Below is a small trained network, with its code and all its weights. Each question gives an input and a target symbol and asks what happens when units are switched off, that is, made to give their printed mean instead of their output.

import numpy as np


def w(rows, s, z=0):
    codes = np.array(rows[::2]) - 128.0
    scale = np.full(codes.shape[1], s)
    scale[-1] = z or s
    return codes * scale


def f(y):
    return np.maximum(y, 0)


def softmax(a):
    e = np.exp(a - a.max(-1, keepdims=True))
    return e / e.sum(-1, keepdims=True)


def log_softmax(a):
    a = a - a.max(-1, keepdims=True)
    return a - np.log(np.exp(a).sum(-1, keepdims=True))


def net(x, mask):
    ids = ['Φδεζηθπστ'.index(c) for c in x.split()]
    T = len(ids)
    res = E[ids] + P[:T]
    u = 0
    for l in range(2):
        r = res
        for j in range(3):
            rows = slice(3 * j, 3 * j + 3)
            q, k, v = (r @ M[l][rows].T for M in (Q, K, V))
            z = softmax(np.where(np.tri(T) > 0, q @ k.T / 3**0.5, -1e9)) @ v
            o = O[l][rows]
            res = res + np.where(mask[u + j], z, o[:, -1]) @ o[:, :-1]
        u += 3
        y = f(res @ A[l][:, :-1].T + A[l][:, -1])
        res = res + np.where(mask[u : u + 4], y, B[l][:, -1]) @ B[l][:, :-1]
        u += 4
    return log_softmax(res[-1] @ U[:, :-1].T + U[:, -1])


Q, K, V, O, A, B = {}, {}, {}, {}, {}, {}
E = w([
[143,51,145],'Φ',
[116,170,149],'δ',
[134,108,160],'ε',
[171,65,19],'ζ',
[89,160,127],'η',
[81,100,73],'θ',
[111,197,168],'π',
[127,2,101],'σ',
[127,82,91],'τ',
],0.016)
P = w([
[133,133,240],'0',
[61,150,22],'1',
[94,95,2],'2',
[120,125,33],'3',
[130,88,22],'4',
[139,96,34],'5',
[146,136,48],'6',
[162,123,58],'7',
[173,148,77],'8',
[188,115,84],'9',
[197,167,103],'10',
[204,190,123],'11',
[218,209,153],'12',
],0.0075)
Q[0] = w([
[173,143,194],'0.h0',
[139,45,87],'0.h0',
[1,178,185],'0.h0',
[138,184,127],'0.h1',
[149,158,148],'0.h1',
[138,145,238],'0.h1',
[85,205,136],'0.h2',
[58,29,70],'0.h2',
[88,47,14],'0.h2',
],0.0099)
K[0] = w([
[141,77,169],'0.h0',
[132,82,45],'0.h0',
[85,199,254],'0.h0',
[212,137,103],'0.h1',
[80,142,104],'0.h1',
[79,147,66],'0.h1',
[128,73,84],'0.h2',
[113,109,185],'0.h2',
[125,59,207],'0.h2',
],0.0098)
V[0] = w([
[207,108,195],'0.h0',
[129,150,254],'0.h0',
[145,156,89],'0.h0',
[94,137,53],'0.h1',
[144,95,115],'0.h1',
[223,211,159],'0.h1',
[140,157,156],'0.h2',
[97,126,106],'0.h2',
[172,106,166],'0.h2',
],0.011)
O[0] = w([
[111,106,14,71],'0.h0',
[142,57,98,1],'0.h0',
[96,156,102,144],'0.h0',
[84,192,218,150],'0.h1',
[203,253,120,144],'0.h1',
[44,142,50,65],'0.h1',
[60,137,89,109],'0.h2',
[140,87,203,137],'0.h2',
[148,187,75,126],'0.h2',
],0.0066,0.0098)
A[0] = w([
[173,156,117,58],'0.n0',
[59,247,148,252],'0.n1',
[152,113,21,155],'0.n2',
[222,57,95,54],'0.n3',
],0.011,0.0034)
B[0] = w([
[145,58,124,147],'0.n0',
[207,64,114,255],'0.n1',
[144,222,66,159],'0.n2',
[200,253,246,150],'0.n3',
],0.007,0.0091)
Q[1] = w([
[159,121,119],'1.h0',
[134,142,202],'1.h0',
[101,97,83],'1.h0',
[79,136,42],'1.h1',
[41,163,130],'1.h1',
[226,154,96],'1.h1',
[195,189,141],'1.h2',
[136,191,252],'1.h2',
[133,55,157],'1.h2',
],0.012)
K[1] = w([
[252,175,152],'1.h0',
[143,191,116],'1.h0',
[104,88,80],'1.h0',
[93,108,78],'1.h1',
[126,87,141],'1.h1',
[235,213,139],'1.h1',
[88,49,107],'1.h2',
[70,105,89],'1.h2',
[174,175,87],'1.h2',
],0.014)
V[1] = w([
[102,200,49],'1.h0',
[73,84,65],'1.h0',
[161,122,208],'1.h0',
[108,73,97],'1.h1',
[102,128,127],'1.h1',
[69,109,181],'1.h1',
[154,248,59],'1.h2',
[117,88,30],'1.h2',
[72,122,81],'1.h2',
],0.011)
O[1] = w([
[220,142,136,88],'1.h0',
[206,125,213,3],'1.h0',
[70,28,165,210],'1.h0',
[194,100,216,44],'1.h1',
[61,91,157,87],'1.h1',
[229,71,139,55],'1.h1',
[152,253,126,156],'1.h2',
[129,131,42,125],'1.h2',
[176,104,41,104],'1.h2',
],0.0051,0.011)
A[1] = w([
[254,45,102,243],'1.n0',
[121,99,40,110],'1.n1',
[195,198,82,61],'1.n2',
[59,35,186,253],'1.n3',
],0.0086,0.0032)
B[1] = w([
[53,110,2,174],'1.n0',
[82,146,160,166],'1.n1',
[121,107,168,218],'1.n2',
[152,112,144,254],'1.n3',
],0.0093,0.0076)
U = w([
[142,156,200,104],'Φ',
[180,28,101,215],'δ',
[151,76,217,113],'ε',
[79,228,158,84],'ζ',
[197,200,189,216],'η',
[3,157,201,2],'θ',
[159,120,101,125],'π',
[159,152,207,160],'σ',
[166,124,74,101],'τ',
],0.0075,0.0049)

Each question gives the input, a string of symbols that net reads in full, and the target symbol t.
The units are the heads (3 rows each of Q, K, V and O) and the neurons (one row each of A and B). Each row of codes is followed by its name. A weight is (code - 128) times the scale printed after its matrix; where a second scale follows, it is the last column's (O, A, B and U).
mask holds one flag per unit, layer by layer, with each layer's heads first. A switched-off unit (its flag False) gives its mean, the last column of its rows in O or B, instead of its output. The means were averaged over made-up inputs and are rounded, as every weight is.
A unit's drop is (log p(t) with every unit on - log p(t) with that unit switched off) / (log p(t) with every unit on - log p(t) with every unit switched off).
The circuit of an input: a set's keep is (log p(t) with only the set's units on - log p(t) with every unit switched off) / (log p(t) with every unit on - log p(t) with every unit switched off). Starting from the 12 units with the biggest drops (on a tie, the unit counted first), units are removed one at a time, each time the one whose removal leaves the highest keep (on an exact tie, the one counted first), for as long as the keep stays at least 0.8.
units of the circuit, in order: the units of the circuit, biggest drop first
most important unit: the unit with the biggest drop
top k neurons: the k neurons with the biggest drops, biggest first
top k neurons in layer l: the k neurons of layer l with the biggest drops, biggest first
which heads matter: for each layer, one digit per head in row order, 1 if its drop is at least 0.15 and else 0, layers parted by /
input Φ η σ θ, target ζ: top neuron	[0.n3]
input σ θ ε θ ε σ θ ε δ η, target θ: units of the circuit, in order	[0.h1, 1.h0, 0.n3, 0.h0]
input Φ ε ζ Φ η ε, target ζ: units of the circuit, in order	[0.n3, 0.h1, 1.h1, 0.n2]
input σ δ δ δ, target θ: units of the circuit, in order	[0.n3, 0.h1, 1.h0, 0.h0]
input π η δ, target τ: which heads matter	110 / 101
input σ Φ Φ η Φ δ, target θ: units of the circuit, in order	[0.n3, 0.h1, 1.h0, 1.h2]
input σ η ζ Φ π θ, target θ: units of the circuit, in order	[1.h0, 0.h1, 0.n3, 1.h2]
input Φ θ σ, target ζ: top 2 neurons	[0.n3, 0.n2]
input Φ θ τ Φ, target ζ: which heads matter	111 / 011
input ε η η τ Φ η θ τ, target η: which heads matter	011 / 101
input σ ε ε η η σ θ, target θ: top 2 neurons	[0.n3, 1.n1]
input η δ π η η θ θ, target δ: which heads matter	111 / 011
input σ σ θ π Φ θ σ ε σ Φ σ η, target θ: which heads matter	111 / 110
input σ σ δ δ η σ π Φ, target θ: which heads matter	110 / 100
input ε η Φ η, target η: most important unit	1.h0
input ε θ θ θ, target η: which heads matter	111 / 101
input σ θ θ σ, target θ: which heads matter	110 / 100
input θ π θ τ σ σ Φ σ, target ε: top 2 neurons	[0.n2, 1.n3]
input Φ ε ε ζ ζ η η θ, target ζ: top 2 neurons in layer 1	[1.n3, 1.n1]
input η τ ε ε η ε Φ τ τ η π, target δ: which heads matter	110 / 001
